M = [0, 17, 31, 4, 48, 50, 40, 42, 44, 43, 61, 55, 62, 94]
M[0] = 0
M[11] = 55
M[13] = 94
M[2] = 31
M[5] = 50
M[7] = 42

a = [[6888, 5293, 5142, 6939, 6256, 8224, 7923, 7354, 6874, 6090, 7519, 7124, 6472, 5401, 5219], [6275, 6659, 7373, 6642, 6733, 6435, 5268, 6441, 7049, 8190, 5703, 9782, 6710, 6409, 7895], [6570, 7141, 7811, 6131, 6711, 4907, 6010, 5723, 5703, 6216, 5681, 6342, 6650, 6650, 7694], [6429, 6785, 6664, 6616, 6636, 6624, 6185, 6609, 6841, 7034, 6489, 6821, 6584, 6905, 6739], [6305, 7878, 6523, 6454, 6744, 6124, 6285, 6497, 6748, 6270, 6996, 2769, 6481, 8607, 6038], [6402, 6845, 6686, 6619, 6650, 6617, 6116, 6609, 6883, 7103, 6478, 6799, 6586, 6993, 6765], [6868, 6578, 6209, 6360, 6444, 6177, 7651, 6415, 5807, 4914, 7075, 3672, 6464, 6605, 5702]]
Rows and columns are counted from 0.
(0, 0) -> 6888
(6, 11) -> 3672
(0, 4) -> 6256
(5, 13) -> 6993
(0, 8) -> 6874
(4, 10) -> 6996
(2, 6) -> 6010
(2, 5) -> 4907
(1, 0) -> 6275
(3, 10) -> 6489
(6, 5) -> 6177
(2, 14) -> 7694
(4, 1) -> 7878
(3, 4) -> 6636
(3, 8) -> 6841
(1, 9) -> 8190
(2, 10) -> 5681
(3, 1) -> 6785
(4, 14) -> 6038
(1, 2) -> 7373
(3, 14) -> 6739
(0, 10) -> 7519
(4, 9) -> 6270
(0, 14) -> 5219
(5, 10) -> 6478
(2, 13) -> 6650
(6, 2) -> 6209
(0, 2) -> 5142
(2, 9) -> 6216
(5, 2) -> 6686
(6, 14) -> 5702
(3, 7) -> 6609
(2, 3) -> 6131
(3, 12) -> 6584
(1, 8) -> 7049

X =
[[ 25  44 -32  42 -33   5 -28 -28  23  -1 -10]
 [ -7 -12  33 -12  36   7  26  31   2  12   2]
 [ 52  37 -18  42 -29 -39  -7 -35 -19 -44  41]
 [-29 -12  28 -16  38  40  15  40  30  43 -34]
 [ 40  62 -53  60 -56  -2 -43 -50  25 -12  -8]
 [-22 -30  53 -30  58  15  42  51   1  22   0]
 [ 40  44 -29  44 -35 -16 -21 -35   4 -22  14]
 [ 63  62 -48  65 -59 -36 -32 -60  -5 -45  30]
 [ 37  38 -22  39 -28 -17 -14 -29   1 -22  16]
 [ 46  50 -36  51 -43 -21 -25 -43   3 -28  17]
 [ -8  19  -8  14   0  34 -13   6  38  32 -36]]
Rows and columns are counted from 0.
(0, 0)	25
(2, 10)	41
(3, 2)	28
(6, 0)	40
(8, 5)	-17
(10, 10)	-36
(1, 6)	26
(5, 2)	53
(3, 5)	40
(4, 6)	-43
(5, 1)	-30
(2, 7)	-35
(4, 8)	25
(3, 7)	40
(1, 8)	2
(10, 5)	34
(2, 9)	-44
(5, 9)	22
(10, 7)	6
(8, 9)	-22
(7, 5)	-36
(0, 9)	-1
(8, 7)	-29
(9, 9)	-28
(6, 8)	4
(10, 2)	-8
(7, 2)	-48
(10, 1)	19
(6, 2)	-29
(4, 2)	-53
(6, 5)	-16
(2, 8)	-19
(9, 4)	-43
(7, 3)	65

A =
[[ 17  11 -18 -22]
 [-12  25 -11  -2]
 [  9  18 -23 -19]
 [  0  29 -25 -12]
 [ 10 -25  23  11]
 [  3  26 -26 -13]
 [  9 -26  26  16]
 [-17  10  10  16]
 [ 12 -20  19  10]]
Indices start at 0.
row 0 col 0 => 17
row 8 col 0 => 12
row 1 col 0 => -12
row 0 col 2 => -18
row 6 col 2 => 26
row 2 col 2 => -23
row 8 col 3 => 10
row 4 col 0 => 10
row 6 col 1 => -26
row 5 col 2 => -26
row 1 col 2 => -11
row 3 col 3 => -12
row 4 col 3 => 11
row 5 col 0 => 3
row 7 col 2 => 10
row 7 col 3 => 16
row 7 col 1 => 10
row 6 col 0 => 9

W =
[[ -1.7  20.4  18.7 -14.3  19.9 -18.3 -14.3  -9.5 -19.3  -4.0 -17.0  10.4
  -20.2 -19.9   1.2]
 [-23.0   4.7 -15.9  27.1 -12.3  23.6 -18.9  25.9  15.2 -22.6 -15.1  25.4
    5.5   6.9  24.9]
 [ 14.0 -14.8  -4.2   7.6  -6.7  12.8  18.6   2.2  14.5  15.3  19.9 -20.2
   16.0  15.8 -11.1]
 [  7.8   1.4   7.4  -4.0   6.4  -2.9   4.4  -4.6  -2.0   7.4   3.5  -7.2
   -1.2  -1.2  -6.6]]
Indices start at 0.
row 0 col 0: -1.7
row 0 col 10: -17.0
row 1 col 10: -15.1
row 1 col 9: -22.6
row 3 col 11: -7.2
row 1 col 12: 5.5
row 3 col 9: 7.4
row 2 col 14: -11.1
row 1 col 2: -15.9
row 3 col 2: 7.4
row 0 col 1: 20.4
row 2 col 2: -4.2
row 1 col 11: 25.4
row 2 col 9: 15.3
row 1 col 0: -23.0
row 2 col 10: 19.9
row 3 col 10: 3.5
row 2 col 11: -20.2
row 1 col 13: 6.9
row 0 col 12: -20.2
row 2 col 8: 14.5
row 3 col 3: -4.0
row 1 col 4: -12.3
row 2 col 3: 7.6
row 2 col 6: 18.6
row 3 col 5: -2.9
row 3 col 12: -1.2
row 2 col 12: 16.0
row 1 col 8: 15.2
row 2 col 0: 14.0
row 0 col 5: -18.3
row 3 col 13: -1.2

B =
[[ 50  18 -48  79 -56 -26  23]
 [ 17  -6 -11 -15   6 -21  19]
 [ 61  -8 -47  -7  -8 -63  58]
 [ 43   2 -36  23 -22 -37  33]
 [ 34  19 -35  75 -50 -12  10]
 [ 18   5 -17  23 -17 -11  10]
 [ 56   8 -49  46 -38 -42  38]]
B[0,0] -> 50
B[-7,-1] -> 23
B[3] -> [43, 2, -36, 23, -22, -37, 33]
B[5,-6] -> 5
B[:, 3] -> [79, -15, -7, 23, 75, 23, 46]
B[0,4] -> -56
B[5] -> [18, 5, -17, 23, -17, -11, 10]
B[6,-3] -> -38
B[-2,5] -> -11
B[-4,-2] -> -37
B[-3,-1] -> 10
B[3,-3] -> -22
B[-2,0] -> 18
B[:, -1] -> [23, 19, 58, 33, 10, 10, 38]
B[:, 4] -> [-56, 6, -8, -22, -50, -17, -38]
B[-1,-7] -> 56
B[2,5] -> -63
B[2,1] -> -8
B[4,-5] -> -35
B[:, 0] -> [50, 17, 61, 43, 34, 18, 56]
B[0] -> [50, 18, -48, 79, -56, -26, 23]
B[-4,6] -> 33
B[1,5] -> -21

data =
[[  9 -83 -14 -21  82  25  -6 -59 -18  28  16  20 -42  -9]
 [ 14  44 -61 -45  26  45  26 -18 -29  50  47 -17 -40  -5]]
data[0][0]	9
data[0][7]	-59
data[:, 3]	[-21, -45]
data[0][12]	-42
data[:, 0]	[9, 14]
data[0][9]	28
data[1][10]	47
data[1][1]	44
data[:, 13]	[-9, -5]
data[0][6]	-6
data[1][2]	-61
data[1][12]	-40
data[1][13]	-5
